Below is a small trained network, with its code and all its weights. Each question gives an input and a target symbol and asks what happens when units are switched off, that is, made to give their printed mean instead of their output.

import numpy as np


def w(rows, s, z=0):
    codes = np.array(rows[::2]) - 128.0
    scale = np.full(codes.shape[1], s)
    scale[-1] = z or s
    return codes * scale


def norm(h):
    return h / np.sqrt((h * h).mean(-1, keepdims=True) + 1e-5)


def softmax(a):
    e = np.exp(a - a.max(-1, keepdims=True))
    return e / e.sum(-1, keepdims=True)


def log_softmax(a):
    a = a - a.max(-1, keepdims=True)
    return a - np.log(np.exp(a).sum(-1, keepdims=True))


def net(x, mask):
    ids = ['ΓΔΘΠΣΦΨαβεηξτω'.index(c) for c in x.split()]
    T = len(ids)
    res = E[ids] + P[:T]
    u = 0
    for l in range(3):
        r = norm(res)
        for j in range(2):
            rows = slice(2 * j, 2 * j + 2)
            q, k, v = (r @ M[l][rows].T for M in (Q, K, V))
            z = softmax(np.where(np.tri(T) > 0, q @ k.T / 2**0.5, -1e9)) @ v
            o = O[l][rows]
            res = res + np.where(mask[u + j], z, o[:, -1]) @ o[:, :-1]
        u += 2
    return log_softmax(norm(res)[-1] @ U[:, :-1].T + U[:, -1])


Q, K, V, O = {}, {}, {}, {}
E = w([
[101,194,130,166,125,165],'Γ',
[89,218,158,158,163,146],'Δ',
[110,137,134,200,75,104],'Θ',
[134,255,34,113,143,111],'Π',
[144,126,99,135,71,120],'Σ',
[73,126,140,119,178,179],'Φ',
[43,195,120,128,201,119],'Ψ',
[153,110,67,81,138,154],'α',
[134,173,164,131,121,106],'β',
[132,136,60,176,150,138],'ε',
[67,201,165,145,130,124],'η',
[147,85,62,101,96,102],'ξ',
[98,162,173,111,116,87],'τ',
[168,129,103,150,163,82],'ω',
],0.0077)
P = w([
[111,69,145,76,179,89],'0',
[152,245,61,30,126,3],'1',
[127,72,155,94,165,122],'2',
[158,223,62,63,33,58],'3',
[128,70,158,92,167,127],'4',
[169,204,72,82,21,90],'5',
[128,71,158,89,170,136],'6',
[184,197,79,98,12,108],'7',
[131,70,158,83,169,139],'8',
[194,196,79,114,12,129],'9',
[131,72,158,81,170,143],'10',
[203,195,83,122,6,138],'11',
[129,72,156,78,171,144],'12',
[207,197,88,129,2,150],'13',
],0.0031)
Q[0] = w([
[62,251,91,76,186,159],'0.h1',
[161,125,17,51,173,80],'0.h1',
[38,217,146,239,123,114],'0.h2',
[114,130,92,178,3,78],'0.h2',
],0.0054)
K[0] = w([
[68,187,152,103,166,254],'0.h1',
[134,66,59,79,159,178],'0.h1',
[77,215,173,209,117,138],'0.h2',
[173,96,157,216,3,74],'0.h2',
],0.0075)
V[0] = w([
[60,178,81,53,221,176],'0.h1',
[133,113,101,140,79,67],'0.h1',
[132,140,129,241,62,9],'0.h2',
[154,96,131,4,209,113],'0.h2',
],0.0028)
O[0] = w([
[157,147,129,94,212,50,250],'0.h1',
[109,110,208,137,123,185,91],'0.h1',
[127,154,23,60,254,82,114],'0.h2',
[184,91,131,166,84,195,117],'0.h2',
],0.0039,0.0028)
Q[1] = w([
[80,196,182,140,187,99],'1.h1',
[103,28,89,30,172,170],'1.h1',
[191,122,16,79,69,112],'1.h2',
[103,110,135,1,183,215],'1.h2',
],0.0066)
K[1] = w([
[79,182,134,138,156,141],'1.h1',
[148,19,142,151,174,147],'1.h1',
[205,81,1,125,50,89],'1.h2',
[167,130,124,57,140,182],'1.h2',
],0.0087)
V[1] = w([
[168,34,106,164,96,161],'1.h1',
[117,78,178,102,192,158],'1.h1',
[65,133,119,254,133,82],'1.h2',
[203,62,35,113,68,101],'1.h2',
],0.0033)
O[1] = w([
[71,127,190,177,89,152,1],'1.h1',
[1,198,184,87,152,150,156],'1.h1',
[180,92,185,57,102,229,82],'1.h2',
[97,252,153,46,231,123,63],'1.h2',
],0.0029,0.0019)
Q[2] = w([
[113,55,184,87,197,151],'2.h1',
[202,86,136,144,80,105],'2.h1',
[145,50,82,126,129,164],'2.h2',
[109,112,166,130,254,79],'2.h2',
],0.0071)
K[2] = w([
[195,174,185,80,140,205],'2.h1',
[116,37,132,176,128,185],'2.h1',
[119,1,113,211,94,195],'2.h2',
[154,172,11,144,127,64],'2.h2',
],0.0071)
V[2] = w([
[196,146,252,98,68,248],'2.h1',
[149,169,161,195,104,145],'2.h1',
[121,60,33,166,137,77],'2.h2',
[115,200,85,90,108,73],'2.h2',
],0.0031)
O[2] = w([
[87,154,92,27,243,48,3],'2.h1',
[70,128,145,94,132,79,81],'2.h1',
[64,156,144,99,236,4,151],'2.h2',
[88,142,100,20,108,126,169],'2.h2',
],0.0028,0.0041)
U = w([
[141,90,201,82,92,54,147],'Γ',
[215,88,136,33,200,221,108],'Δ',
[39,125,115,113,236,94,59],'Θ',
[30,45,57,217,102,52,34],'Π',
[136,2,80,53,75,114,43],'Σ',
[232,96,217,128,88,72,102],'Φ',
[228,70,151,149,196,75,119],'Ψ',
[94,210,80,79,12,162,203],'α',
[233,148,104,234,37,195,120],'β',
[150,215,55,45,183,40,210],'ε',
[168,89,65,210,243,147,36],'η',
[161,217,243,186,196,130,63],'ξ',
[50,167,208,124,78,75,16],'τ',
[32,67,202,143,161,207,255],'ω',
],0.0097,0.0028)

Each question gives the input, a string of symbols that net reads in full, and the target symbol t.
The units are the heads (2 rows each of Q, K, V and O). Each row of codes is followed by its name. A weight is (code - 128) times the scale printed after its matrix; where a second scale follows, it is the last column's (O and U).
mask holds one flag per head, layer by layer. A switched-off head (its flag False) gives its mean, the last column of its rows in O, instead of its output. The means were averaged over made-up inputs and are rounded, as every weight is.
A unit's drop is (log p(t) with every unit on - log p(t) with that unit switched off) / (log p(t) with every unit on - log p(t) with every unit switched off).
The circuit of an input: a set's keep is (log p(t) with only the set's units on - log p(t) with every unit switched off) / (log p(t) with every unit on - log p(t) with every unit switched off). Starting from all 6 units, units are removed one at a time, each time the one whose removal leaves the highest keep (on an exact tie, the one counted first), for as long as the keep stays at least 0.8.
circuit, biggest first: the units of the circuit, biggest drop first
most important unit: the unit with the biggest drop
heads that matter: for each layer, one digit per head in row order, 1 if its drop is at least 0.15 and else 0, layers parted by /
drop of u: that unit's drop, to one decimal
input α Φ Π Θ Θ Θ Σ, target α: circuit, biggest first	0.h1, 1.h2, 0.h2, 2.h1
input ξ Π Φ Φ Φ β Φ Φ Φ Δ, target ε: circuit, biggest first	0.h1, 1.h1
input Φ α Φ Θ Σ Φ Θ β, target ε: circuit, biggest first	0.h2
input Φ Σ Γ, target β: heads that matter	00 / 11 / 00
input Φ Φ Δ β ξ Θ Θ Φ Δ Δ ε ω, target ε: heads that matter	01 / 01 / 00
input Φ Γ ε Φ Φ Ψ Δ α Σ Θ, target ε: heads that matter	01 / 01 / 00
input Θ ε Γ, target β: heads that matter	01 / 11 / 10
input Δ Φ τ Γ Θ Φ Φ α, target ε: heads that matter	10 / 01 / 00
input Θ ε Σ Θ Ψ Φ Φ Φ Φ Σ Θ α, target ε: heads that matter	00 / 01 / 00
input Σ Φ Φ Φ α Φ α α Θ Θ, target α: heads that matter	11 / 01 / 00
input Φ Θ Φ Σ Φ ε Θ Θ ξ Γ, target ε: heads that matter	01 / 00 / 00
input Θ τ Φ Σ Φ Δ Φ Φ, target β: circuit, biggest first	0.h2, 2.h2
input Φ α α Θ Φ ξ, target ε: heads that matter	00 / 01 / 00
input Ψ Φ Θ Φ ξ Φ Θ Σ Θ Φ, target β: heads that matter	01 / 01 / 10
input Φ Φ α Π Φ τ, target ε: most important unit	0.h2
input Γ α Φ β Φ Θ Φ ε, target ε: heads that matter	01 / 00 / 00
input Θ Φ τ Φ Δ Φ Θ Φ Φ ω, target ε: heads that matter	00 / 00 / 00
input Ψ α Π α α Φ Φ Φ ω Θ Ψ η, target ε: heads that matter	01 / 00 / 00
input Ψ Θ Δ ε α Φ, target ε: heads that matter	10 / 11 / 01
input Φ Θ Δ η Φ α Θ Φ Φ ξ Θ Φ Θ Σ, target ε: most important unit	1.h2
input Φ Σ Φ Γ Θ α α β Φ Φ Ψ ε, target ε: heads that matter	01 / 01 / 00
input Φ Θ Θ Ψ α α Θ α, target β: drop of 0.h2	2.8
input η ε β η β Φ α Φ Φ Θ, target ε: drop of 0.h1	-0.2
input Θ ξ α Φ η Φ ξ α ε Φ Δ ξ Φ Θ, target α: drop of 0.h2	1.1
input Θ Φ Φ α Φ α Φ Φ Φ ξ, target ε: drop of 1.h2	1.4
